Here is a tiny trained network, its code and every weight. The questions are about switching its units off for an input and a class, where a switched-off unit gives its printed mean instead of its output.

import numpy as np


def w(rows, s, z=0):
    codes = np.array(rows[::2]) - 128.0
    scale = np.full(codes.shape[1], s)
    scale[-1] = z or s
    return codes * scale


def norm(h):
    return h / np.sqrt((h * h).mean(-1, keepdims=True) + 1e-5)


def f(y):
    return y / 2 * (1 + np.tanh(0.7978845608 * (y + 0.044715 * y**3)))


def log_softmax(a):
    a = a - a.max(-1, keepdims=True)
    return a - np.log(np.exp(a).sum(-1, keepdims=True))


def net(x, mask):
    res = np.array(x, float).reshape(1, 8) / 4 @ E
    u = 0
    for l in range(2):
        y = f(norm(res) @ A[l][:, :-1].T + A[l][:, -1])
        res = res + np.where(mask[u : u + 15], y, B[l][:, -1]) @ B[l][:, :-1]
        u += 15
    return log_softmax(norm(res)[-1] @ U[:, :-1].T + U[:, -1])


A, B = {}, {}
E = w([
[254,163,129,162,114,110,165,23],'x0',
[73,76,88,123,172,105,84,116],'x1',
[98,137,62,151,107,105,226,127],'x2',
[109,211,124,241,194,114,177,65],'x3',
[130,35,52,134,99,109,229,135],'x4',
[107,68,73,103,185,82,52,100],'x5',
[131,132,169,190,236,129,51,71],'x6',
[110,136,136,78,164,154,128,229],'x7',
],0.0046)
A[0] = w([
[80,53,70,202,141,109,177,58,48],'0.n1',
[119,69,211,133,132,133,140,195,51],'0.n2',
[56,117,50,176,160,110,162,75,19],'0.n3',
[118,223,216,143,109,119,98,147,69],'0.n4',
[116,118,108,98,197,124,2,117,59],'0.n5',
[193,115,148,140,50,141,73,31,19],'0.n6',
[128,134,117,128,119,121,120,130,81],'0.n7',
[172,146,92,90,56,132,218,129,77],'0.n8',
[243,97,161,124,109,128,100,41,1],'0.n9',
[180,232,150,233,189,129,189,50,29],'0.n10',
[128,136,127,166,128,130,151,124,92],'0.n11',
[127,74,128,102,164,148,78,178,81],'0.n12',
[176,109,131,103,91,100,73,76,38],'0.n13',
[102,197,152,140,130,138,66,162,59],'0.n14',
[138,175,179,158,118,132,98,161,74],'0.n15',
],0.0088,0.0029)
B[0] = w([
[68,123,123,160,80,183,57,159,195],'0.n1',
[128,70,68,113,148,169,158,88,155],'0.n2',
[87,105,133,201,108,137,47,171,175],'0.n3',
[130,142,142,113,96,227,98,122,187],'0.n4',
[90,140,195,76,143,19,152,162,221],'0.n5',
[251,54,106,140,166,142,69,105,188],'0.n6',
[132,140,137,133,136,130,125,141,119],'0.n7',
[122,137,146,111,63,87,193,194,213],'0.n8',
[223,33,158,146,106,103,103,71,204],'0.n9',
[115,157,133,224,196,146,239,38,254],'0.n10',
[99,142,133,131,116,95,120,98,132],'0.n11',
[94,110,152,139,204,136,174,142,182],'0.n12',
[192,86,162,136,118,122,90,139,167],'0.n13',
[112,139,160,61,109,170,109,101,164],'0.n14',
[131,136,127,124,101,168,90,121,153],'0.n15',
],0.016,0.0065)
A[1] = w([
[147,176,100,87,5,72,166,178,16],'1.n1',
[114,196,108,48,110,196,60,65,3],'1.n2',
[154,107,51,95,97,144,212,186,92],'1.n3',
[139,122,71,173,105,133,121,117,110],'1.n4',
[134,218,70,203,182,98,164,19,27],'1.n5',
[134,163,118,187,123,146,146,77,55],'1.n6',
[78,108,102,134,131,102,67,136,29],'1.n7',
[160,153,85,159,93,162,105,112,167],'1.n8',
[147,183,140,88,149,196,70,154,50],'1.n9',
[65,157,53,172,104,107,19,156,50],'1.n10',
[137,147,147,94,174,107,103,146,8],'1.n11',
[165,105,49,117,180,169,160,118,65],'1.n12',
[78,120,68,147,151,124,147,147,74],'1.n13',
[121,187,83,40,179,22,74,123,33],'1.n14',
[179,114,100,131,90,60,159,135,197],'1.n15',
],0.011,0.0024)
B[1] = w([
[180,251,143,124,115,75,114,166,239],'1.n1',
[136,150,107,61,81,235,137,98,171],'1.n2',
[138,144,35,140,106,97,147,131,239],'1.n3',
[101,132,149,86,180,138,130,152,147],'1.n4',
[110,183,143,215,154,156,218,86,254],'1.n5',
[111,146,145,163,203,108,169,116,196],'1.n6',
[107,157,157,139,131,142,100,165,153],'1.n7',
[99,136,180,87,197,61,104,118,156],'1.n8',
[87,139,107,73,113,152,121,56,155],'1.n9',
[107,146,104,179,135,169,23,177,190],'1.n10',
[111,127,161,117,115,151,176,164,135],'1.n11',
[99,68,72,134,95,86,133,114,148],'1.n12',
[128,94,119,121,107,123,88,93,168],'1.n13',
[107,103,197,104,147,94,188,177,154],'1.n14',
[168,178,131,97,141,146,66,125,218],'1.n15',
],0.019,0.0055)
U = w([
[104,52,19,107,104,92,172,133,1],'0',
[190,239,65,132,57,73,146,177,122],'1',
[127,183,150,237,177,133,222,60,187],'2',
[73,84,200,78,163,72,170,177,178],'3',
[254,50,157,141,127,99,73,89,108],'4',
[74,123,117,204,118,138,20,189,101],'5',
[116,154,124,55,87,218,136,74,154],'6',
],0.012,0.0021)

Each question gives the input, the list of numbers given to net, and the class t.
The units are the neurons (one row each of A and B). Each row of codes is followed by its name. A weight is (code - 128) times the scale printed after its matrix; where a second scale follows, it is the last column's (A, B and U).
mask holds one flag per neuron, layer by layer. A switched-off neuron (its flag False) gives its mean, the last column of its row in B, instead of its output. The means were averaged over made-up inputs and are rounded, as every weight is.
A unit's drop is (log p(t) with every unit on - log p(t) with that unit switched off) / (log p(t) with every unit on - log p(t) with every unit switched off).
The circuit of an input: a set's keep is (log p(t) with only the set's units on - log p(t) with every unit switched off) / (log p(t) with every unit on - log p(t) with every unit switched off). Starting from the 12 units with the biggest drops (on a tie, the unit counted first), units are removed one at a time, each time the one whose removal leaves the highest keep (on an exact tie, the one counted first), for as long as the keep stays at least 0.8.
units of the circuit, in order: the units of the circuit, biggest drop first
k most important neurons: the k neurons with the biggest drops, biggest first
top k neurons in layer l: the k neurons of layer l with the biggest drops, biggest first
drop of u: that unit's drop, to one decimal
input [4,-2,-5,2,6,-1,-2,-1], class 4: top 2 neurons in layer 0 : [0.n9; 0.n6]
input [-2,-4,-4,-8,2,-8,8,-2], class 6: units of the circuit, in order : [0.n4; 0.n10]
input [-1,-1,6,1,-7,6,-6,-3], class 5: 4 most important neurons : [0.n10; 0.n3; 1.n10; 0.n5]
input [-4,-6,0,1,6,5,-6,-4], class 1: units of the circuit, in order : [0.n8]
input [1,1,0,4,-5,7,8,5], class 3: 2 most important neurons : [0.n5; 1.n14]
input [-7,8,0,-8,2,8,-3,-8], class 3: 3 most important neurons : [0.n5; 1.n14; 0.n12]
input [-6,-6,-2,2,-6,4,6,3], class 6: 3 most important neurons : [0.n4; 0.n14; 1.n2]
input [-3,-2,-3,-7,5,1,-3,-4], class 1: top 3 neurons in layer 0 : [0.n10; 0.n8; 0.n6]
input [-6,-1,-5,-6,-3,-2,2,8], class 3: 2 most important neurons : [0.n5; 0.n12]
input [-7,8,-8,7,-7,-1,-6,-2], class 6: 2 most important neurons : [0.n4; 0.n14]
input [8,-3,6,-7,-2,-4,3,4], class 4: 2 most important neurons : [0.n9; 0.n6]
input [-3,3,-6,-4,6,0,-6,0], class 0: top 3 neurons in layer 0 : [0.n12; 0.n2; 0.n5]
input [1,0,3,-4,4,6,-2,-2], class 5: 2 most important neurons : [0.n1; 1.n10]
input [-3,0,6,-1,2,4,-3,4], class 1: units of the circuit, in order : [0.n10]
input [-3,3,7,6,7,0,7,-1], class 5: 2 most important neurons : [0.n1; 0.n3]
input [2,-7,5,5,7,6,-5,4], class 1: 2 most important neurons : [0.n8; 1.n1]
input [-7,-2,4,-2,5,-4,-2,4], class 1: top 2 neurons in layer 0 : [0.n10; 0.n8]
input [7,0,-1,-8,-6,-7,0,1], class 4: top 2 neurons in layer 0 : [0.n9; 0.n6]
input [-7,-6,4,3,-2,6,0,-7], class 5: drop of 1.n10 : 0.0
input [2,3,-5,-6,-1,4,3,0], class 3: units of the circuit, in order : [0.n5]
